Here is a tiny trained network, its code and every weight. The questions are about switching its units off for an input and a class, where a switched-off unit gives its printed mean instead of its output.

import numpy as np


def w(rows, s, z=0):
    codes = np.array(rows[::2]) - 128.0
    scale = np.full(codes.shape[1], s)
    scale[-1] = z or s
    return codes * scale


def norm(h):
    return h / np.sqrt((h * h).mean(-1, keepdims=True) + 1e-5)


def f(y):
    return y / 2 * (1 + np.tanh(0.7978845608 * (y + 0.044715 * y**3)))


def log_softmax(a):
    a = a - a.max(-1, keepdims=True)
    return a - np.log(np.exp(a).sum(-1, keepdims=True))


def net(x, mask):
    res = np.array(x, float).reshape(1, 5) / 4 @ E
    u = 0
    for l in range(2):
        y = f(norm(res) @ A[l][:, :-1].T + A[l][:, -1])
        res = res + np.where(mask[u : u + 4], y, B[l][:, -1]) @ B[l][:, :-1]
        u += 4
    return log_softmax(norm(res)[-1] @ U[:, :-1].T + U[:, -1])


A, B = {}, {}
E = w([
[121,151,167,66,56,106],'x0',
[60,170,152,165,182,253],'x1',
[53,109,217,102,147,168],'x2',
[106,213,146,67,223,130],'x3',
[197,142,232,183,116,202],'x4',
],0.0057)
A[0] = w([
[16,152,93,170,186,107,138],'0.n1',
[168,170,42,14,91,31,63],'0.n2',
[161,155,198,148,234,91,254],'0.n3',
[255,59,79,128,93,178,55],'0.n4',
],0.0055,0.0028)
B[0] = w([
[253,92,98,36,67,172,212],'0.n1',
[37,206,77,147,119,90,230],'0.n2',
[172,140,178,151,192,63,254],'0.n3',
[155,87,72,136,154,128,187],'0.n4',
],0.012,0.0029)
A[1] = w([
[78,5,197,73,31,44,140],'1.n1',
[166,145,35,1,162,160,203],'1.n2',
[126,127,217,182,156,216,106],'1.n3',
[149,76,74,248,126,95,2],'1.n4',
],0.0079,0.0038)
B[1] = w([
[111,211,89,206,169,208,193],'1.n1',
[60,3,165,132,138,127,253],'1.n2',
[127,155,112,40,64,96,215],'1.n3',
[210,65,104,148,43,137,175],'1.n4',
],0.013,0.0053)
U = w([
[64,124,108,178,153,208,18],'0',
[246,58,74,178,45,119,214],'1',
[163,193,222,21,28,158,138],'2',
[222,161,232,100,248,78,139],'3',
[87,13,161,72,182,160,179],'4',
[40,160,74,94,99,15,219],'5',
[125,249,105,198,100,204,2],'6',
],0.016,0.0033)

Each question gives the input, the list of numbers given to net, and the class t.
The units are the neurons (one row each of A and B). Each row of codes is followed by its name. A weight is (code - 128) times the scale printed after its matrix; where a second scale follows, it is the last column's (A, B and U).
mask holds one flag per neuron, layer by layer. A switched-off neuron (its flag False) gives its mean, the last column of its row in B, instead of its output. The means were averaged over made-up inputs and are rounded, as every weight is.
A unit's drop is (log p(t) with every unit on - log p(t) with that unit switched off) / (log p(t) with every unit on - log p(t) with every unit switched off).
top k neurons: the k neurons with the biggest drops, biggest first
k most important neurons of layer l: the k neurons of layer l with the biggest drops, biggest first
drop of u: that unit's drop, to one decimal
input [-6,-7,1,0,-2], class 5: 2 most important neurons of layer 0 => (0.n2; 0.n1)
input [2,2,-7,4,7], class 3: most important neuron of layer 0 => (0.n3)
input [5,5,2,-7,2], class 6: top 3 neurons => (1.n1; 0.n3; 1.n2)
input [-8,5,4,7,1], class 3: 2 most important neurons of layer 0 => (0.n3; 0.n4)
input [3,6,6,-6,-8], class 0: top 3 neurons => (1.n1; 0.n4; 1.n3)
input [-5,8,-5,1,8], class 2: top 2 neurons => (1.n3; 1.n1)
input [8,6,-6,6,-8], class 4: 2 most important neurons of layer 1 => (1.n2; 1.n3)
input [4,0,-2,-1,-1], class 5: top 2 neurons => (0.n2; 1.n1)
input [-5,-1,4,-4,7], class 2: top 2 neurons => (1.n3; 1.n2)
input [5,3,4,-1,-1], class 6: top 2 neurons => (1.n1; 1.n2)
input [7,-6,-4,8,7], class 3: top 2 neurons => (1.n3; 0.n3)
input [-4,7,-3,3,-3], class 4: drop of 1.n2 => 0.1
input [2,0,3,-8,4], class 6: drop of 0.n3 => 0.1
input [-4,7,8,3,7], class 2: drop of 1.n3 => 0.8
input [-3,-2,8,-3,-1], class 6: drop of 1.n1 => 0.8
